Here is a tiny trained network, its code and every weight. The questions are about switching its units off for an input and a target symbol, where a switched-off unit gives its printed mean instead of its output.

import numpy as np


def w(rows, s, z=0):
    codes = np.array(rows[::2]) - 128.0
    scale = np.full(codes.shape[1], s)
    scale[-1] = z or s
    return codes * scale


def f(y):
    return np.maximum(y, 0)


def softmax(a):
    e = np.exp(a - a.max(-1, keepdims=True))
    return e / e.sum(-1, keepdims=True)


def log_softmax(a):
    a = a - a.max(-1, keepdims=True)
    return a - np.log(np.exp(a).sum(-1, keepdims=True))


def net(x, mask):
    ids = ['αγεζηθλμσφψω'.index(c) for c in x.split()]
    T = len(ids)
    res = E[ids] + P[:T]
    u = 0
    for l in range(2):
        q, k, v = (res @ M[l].T for M in (Q, K, V))
        z = softmax(np.where(np.tri(T) > 0, q @ k.T / 4**0.5, -1e9)) @ v
        res = res + np.where(mask[u], z, O[l][:, -1]) @ O[l][:, :-1]
        u += 1
        y = f(res @ A[l][:, :-1].T + A[l][:, -1])
        res = res + np.where(mask[u : u + 12], y, B[l][:, -1]) @ B[l][:, :-1]
        u += 12
    return log_softmax(res[-1] @ U[:, :-1].T + U[:, -1])


Q, K, V, O, A, B = {}, {}, {}, {}, {}, {}
E = w([
[98,29,140],'α',
[202,104,149],'γ',
[214,62,70],'ε',
[115,93,177],'ζ',
[159,126,195],'η',
[66,75,158],'θ',
[81,109,224],'λ',
[217,175,169],'μ',
[139,98,124],'σ',
[146,193,152],'φ',
[252,144,109],'ψ',
[52,204,40],'ω',
],0.013)
P = w([
[91,83,168],'0',
[81,107,139],'1',
[77,129,122],'2',
[79,131,135],'3',
[80,134,155],'4',
[87,129,170],'5',
[94,125,188],'6',
[109,121,205],'7',
[108,129,225],'8',
[120,141,251],'9',
],0.0012)
Q[0] = w([
[234,198,90],'0.h0',
[36,42,185],'0.h0',
[136,111,108],'0.h0',
[53,164,254],'0.h0',
],0.0072)
K[0] = w([
[214,128,211],'0.h0',
[2,115,64],'0.h0',
[131,108,146],'0.h0',
[51,244,106],'0.h0',
],0.0077)
V[0] = w([
[236,113,254],'0.h0',
[115,120,213],'0.h0',
[223,55,239],'0.h0',
[53,152,58],'0.h0',
],0.0034)
O[0] = w([
[120,3,105,242],'0.h0',
[146,123,120,162],'0.h0',
[111,28,115,250],'0.h0',
[190,215,106,52],'0.h0',
],0.0045,0.0014)
A[0] = w([
[35,223,96,229],'0.n0',
[191,157,200,227],'0.n1',
[207,165,161,105],'0.n2',
[138,185,141,167],'0.n3',
[198,115,83,252],'0.n4',
[118,220,62,167],'0.n5',
[242,120,152,194],'0.n6',
[166,64,2,186],'0.n7',
[94,235,127,208],'0.n8',
[96,39,51,180],'0.n9',
[32,44,188,194],'0.n10',
[42,122,25,146],'0.n11',
],0.0071,0.0038)
B[0] = w([
[144,141,53,176],'0.n0',
[209,117,174,253],'0.n1',
[155,144,193,166],'0.n2',
[197,119,125,157],'0.n3',
[230,133,107,247],'0.n4',
[69,179,124,155],'0.n5',
[206,125,162,255],'0.n6',
[172,134,34,215],'0.n7',
[189,149,83,171],'0.n8',
[111,94,86,215],'0.n9',
[96,2,132,249],'0.n10',
[88,208,106,163],'0.n11',
],0.0084,0.0045)
Q[1] = w([
[193,23,138],'1.h0',
[254,142,173],'1.h0',
[189,199,56],'1.h0',
[60,58,8],'1.h0',
],0.0054)
K[1] = w([
[51,150,73],'1.h0',
[160,238,64],'1.h0',
[226,133,76],'1.h0',
[137,1,75],'1.h0',
],0.0063)
V[1] = w([
[225,145,235],'1.h0',
[251,81,155],'1.h0',
[97,172,48],'1.h0',
[225,191,3],'1.h0',
],0.0037)
O[1] = w([
[184,246,153,112],'1.h0',
[253,143,161,189],'1.h0',
[105,79,113,154],'1.h0',
[141,129,97,254],'1.h0',
],0.0057,0.0064)
A[1] = w([
[46,123,166,126],'1.n0',
[125,66,164,193],'1.n1',
[84,194,84,151],'1.n2',
[19,95,72,128],'1.n3',
[122,169,234,154],'1.n4',
[6,121,142,125],'1.n5',
[156,116,197,254],'1.n6',
[128,64,157,248],'1.n7',
[12,144,187,123],'1.n8',
[170,89,218,57],'1.n9',
[194,164,93,39],'1.n10',
[72,66,185,115],'1.n11',
],0.011,0.0094)
B[1] = w([
[128,92,180,136],'1.n0',
[94,122,86,217],'1.n1',
[76,75,136,149],'1.n2',
[249,148,138,159],'1.n3',
[64,205,152,165],'1.n4',
[175,98,199,141],'1.n5',
[94,186,102,249],'1.n6',
[104,139,78,251],'1.n7',
[157,114,252,131],'1.n8',
[46,76,197,193],'1.n9',
[160,91,186,178],'1.n10',
[124,64,146,164],'1.n11',
],0.011,0.016)
U = w([
[142,154,213,71],'α',
[73,84,96,42],'γ',
[223,138,89,71],'ε',
[202,124,186,95],'ζ',
[56,192,125,122],'η',
[154,123,157,254],'θ',
[156,70,193,68],'λ',
[144,153,99,150],'μ',
[134,61,93,155],'σ',
[182,227,101,180],'φ',
[103,81,195,8],'ψ',
[131,188,3,232],'ω',
],0.012,0.0071)

Each question gives the input, a string of symbols that net reads in full, and the target symbol t.
The units are the heads (4 rows each of Q, K, V and O) and the neurons (one row each of A and B). Each row of codes is followed by its name. A weight is (code - 128) times the scale printed after its matrix; where a second scale follows, it is the last column's (O, A, B and U).
mask holds one flag per unit, layer by layer, with each layer's heads first. A switched-off unit (its flag False) gives its mean, the last column of its rows in O or B, instead of its output. The means were averaged over made-up inputs and are rounded, as every weight is.
A unit's drop is (log p(t) with every unit on - log p(t) with that unit switched off) / (log p(t) with every unit on - log p(t) with every unit switched off).
The circuit of an input: a set's keep is (log p(t) with only the set's units on - log p(t) with every unit switched off) / (log p(t) with every unit on - log p(t) with every unit switched off). Starting from the 12 units with the biggest drops (on a tie, the unit counted first), units are removed one at a time, each time the one whose removal leaves the highest keep (on an exact tie, the one counted first), for as long as the keep stays at least 0.8.
circuit, biggest first: the units of the circuit, biggest drop first
unit that matters most: the unit with the biggest drop
top k neurons: the k neurons with the biggest drops, biggest first
k most important neurons of layer l: the k neurons of layer l with the biggest drops, biggest first
drop when u is switched off: that unit's drop, to one decimal
input ψ η ω α ψ φ ζ, target ω: circuit, biggest first : [0.h0 1.n9 1.n10]
input ε η μ ψ ω μ α ψ ζ, target ω: circuit, biggest first : [0.h0 1.n10]
input ω α η, target ω: circuit, biggest first : [1.h0 0.h0 1.n10 1.n9]
input η η η ψ η α α ε, target ε: unit that matters most : 0.n7
input ε ω η μ λ α α θ, target ω: circuit, biggest first : [1.n9 1.n10]
input μ η α α ω γ λ, target ω: top 4 neurons : [0.n8 0.n0 1.n9 1.n10]
input λ γ η ε η α μ α λ, target ψ: top 2 neurons : [0.n10 0.n4]
input θ α η ε λ, target ψ: top 4 neurons : [0.n4 0.n10 0.n6 1.n8]
input φ η μ η η ψ ω ψ α, target ω: 3 most important neurons of layer 1 : [1.n9 1.n10 1.n7]
input ω α σ γ η ψ φ λ, target ω: 3 most important neurons of layer 0 : [0.n8 0.n0 0.n3]
input ψ μ γ μ ζ η η η μ, target α: top 3 neurons : [1.n9 1.n10 1.n4]
input μ η α φ, target φ: top 2 neurons : [1.n9 0.n10]
input α ω ψ η, target ω: 2 most important neurons of layer 0 : [0.n10 0.n8]
input η λ η ψ φ ζ ψ ψ ε μ, target α: unit that matters most : 1.n9
input η ω ε η φ ε η γ, target ω: drop when 1.h0 is switched off : 1.0
input ω σ α, target ω: drop when 0.h0 is switched off : 2.0
input σ ψ ε λ ζ α ε φ, target φ: drop when 0.n2 is switched off : 0.0
